Below is a small trained network, with its code and all its weights. Each question gives an input and a class and asks what happens when units are switched off, that is, made to give their printed mean instead of their output.

import numpy as np


def w(rows, s, z=0):
    codes = np.array(rows[::2]) - 128.0
    scale = np.full(codes.shape[1], s)
    scale[-1] = z or s
    return codes * scale


def f(y):
    return y / 2 * (1 + np.tanh(0.7978845608 * (y + 0.044715 * y**3)))


def log_softmax(a):
    a = a - a.max(-1, keepdims=True)
    return a - np.log(np.exp(a).sum(-1, keepdims=True))


def net(x, mask):
    res = np.array(x, float).reshape(1, 3) / 4 @ E
    y = f(res @ A[0][:, :-1].T + A[0][:, -1])
    res = res + np.where(mask, y, B[0][:, -1]) @ B[0][:, :-1]
    return log_softmax(res[-1] @ U[:, :-1].T + U[:, -1])


A, B = {}, {}
E = w([
[17,185,254],'x0',
[83,218,31],'x1',
[17,55,94],'x2',
],0.0086)
A[0] = w([
[77,137,167,148],'N0',
[130,196,192,112],'N1',
[145,79,68,100],'N2',
[162,214,123,95],'N3',
[178,130,87,97],'N4',
[193,190,162,203],'N5',
[155,120,79,110],'N6',
[212,149,192,70],'N7',
[98,189,161,93],'N8',
[177,125,95,183],'N9',
[129,93,75,100],'N10',
[134,81,76,109],'N11',
[189,136,108,97],'N12',
[91,116,135,85],'N13',
[171,169,151,115],'N14',
[121,208,82,113],'N15',
[67,74,112,98],'N16',
[129,188,103,107],'N17',
[137,180,181,87],'N18',
[72,77,111,84],'N19',
[184,115,73,176],'N20',
[127,2,180,95],'N21',
[69,190,153,141],'N22',
[101,150,169,137],'N23',
[92,42,134,95],'N24',
[79,150,66,90],'N25',
[119,82,94,174],'N26',
[107,145,182,99],'N27',
[76,140,147,120],'N28',
[84,163,73,107],'N29',
[179,79,195,114],'N30',
[114,180,166,109],'N31',
[138,33,166,111],'N32',
[61,152,49,98],'N33',
[67,131,157,125],'N34',
[177,95,103,110],'N35',
[58,71,99,251],'N36',
[84,84,105,92],'N37',
[85,131,182,129],'N38',
[77,87,105,93],'N39',
],0.017,0.013)
B[0] = w([
[139,115,154,193],'N0',
[160,116,157,185],'N1',
[161,175,236,172],'N2',
[148,140,54,165],'N3',
[165,167,166,164],'N4',
[159,44,71,218],'N5',
[168,130,169,161],'N6',
[166,166,53,171],'N7',
[162,141,159,171],'N8',
[121,84,199,194],'N9',
[179,135,163,157],'N10',
[182,137,199,166],'N11',
[194,120,157,161],'N12',
[250,161,142,138],'N13',
[185,67,35,157],'N14',
[34,191,103,174],'N15',
[245,122,60,171],'N16',
[85,193,67,153],'N17',
[175,134,143,159],'N18',
[189,148,114,161],'N19',
[111,118,167,209],'N20',
[72,208,85,199],'N21',
[135,113,183,206],'N22',
[129,124,168,176],'N23',
[161,161,74,170],'N24',
[114,188,110,161],'N25',
[142,80,152,181],'N26',
[148,149,157,164],'N27',
[167,120,172,171],'N28',
[58,196,115,165],'N29',
[9,227,67,181],'N30',
[179,126,172,167],'N31',
[65,213,141,183],'N32',
[89,194,94,180],'N33',
[152,123,168,184],'N34',
[143,166,177,169],'N35',
[136,39,95,252],'N36',
[242,129,76,154],'N37',
[122,136,163,187],'N38',
[236,134,43,157],'N39',
],0.011,0.016)
U = w([
[186,154,242,87],'0',
[86,254,75,157],'1',
[218,102,43,119],'2',
[85,3,132,255],'3',
[91,118,132,80],'4',
[87,94,140,59],'5',
],0.013,0.017)

Each question gives the input, the list of numbers given to net, and the class t.
The units are the neurons (one row each of A and B). Each row of codes is followed by its name. A weight is (code - 128) times the scale printed after its matrix; where a second scale follows, it is the last column's (A, B and U).
mask holds one flag per neuron, in row order. A switched-off neuron (its flag False) gives its mean, the last column of its row in B, instead of its output. The means were averaged over made-up inputs and are rounded, as every weight is.
A unit's drop is (log p(t) with every unit on - log p(t) with that unit switched off) / (log p(t) with every unit on - log p(t) with every unit switched off).
The circuit of an input: a set's keep is (log p(t) with only the set's units on - log p(t) with every unit switched off) / (log p(t) with every unit on - log p(t) with every unit switched off). Starting from the 12 units with the biggest drops (on a tie, the unit counted first), units are removed one at a time, each time the one whose removal leaves the highest keep (on an exact tie, the one counted first), for as long as the keep stays at least 0.8.
circuit, biggest first: the units of the circuit, biggest drop first
top k neurons: the k neurons with the biggest drops, biggest first
drop of u: that unit's drop, to one decimal
input [7,-5,8], class 2: circuit, biggest first => N16
input [8,5,8], class 0: top 2 neurons => N22, N34
input [-2,-5,-6], class 2: top 2 neurons => N5, N14
input [5,-6,-4], class 1: top 2 neurons => N30, N7
input [7,1,8], class 2: top 3 neurons => N16, N36, N39
input [8,8,3], class 0: top 2 neurons => N22, N28
input [-1,-6,-6], class 1: top 2 neurons => N30, N36
input [-1,-5,5], class 1: top 2 neurons => N21, N32
input [3,5,-7], class 2: drop of N5 => 0.3
input [-6,7,3], class 1: drop of N33 => 1.7
input [3,3,3], class 3: drop of N30 => 0.2
input [-4,-7,0], class 1: drop of N18 => 0.0
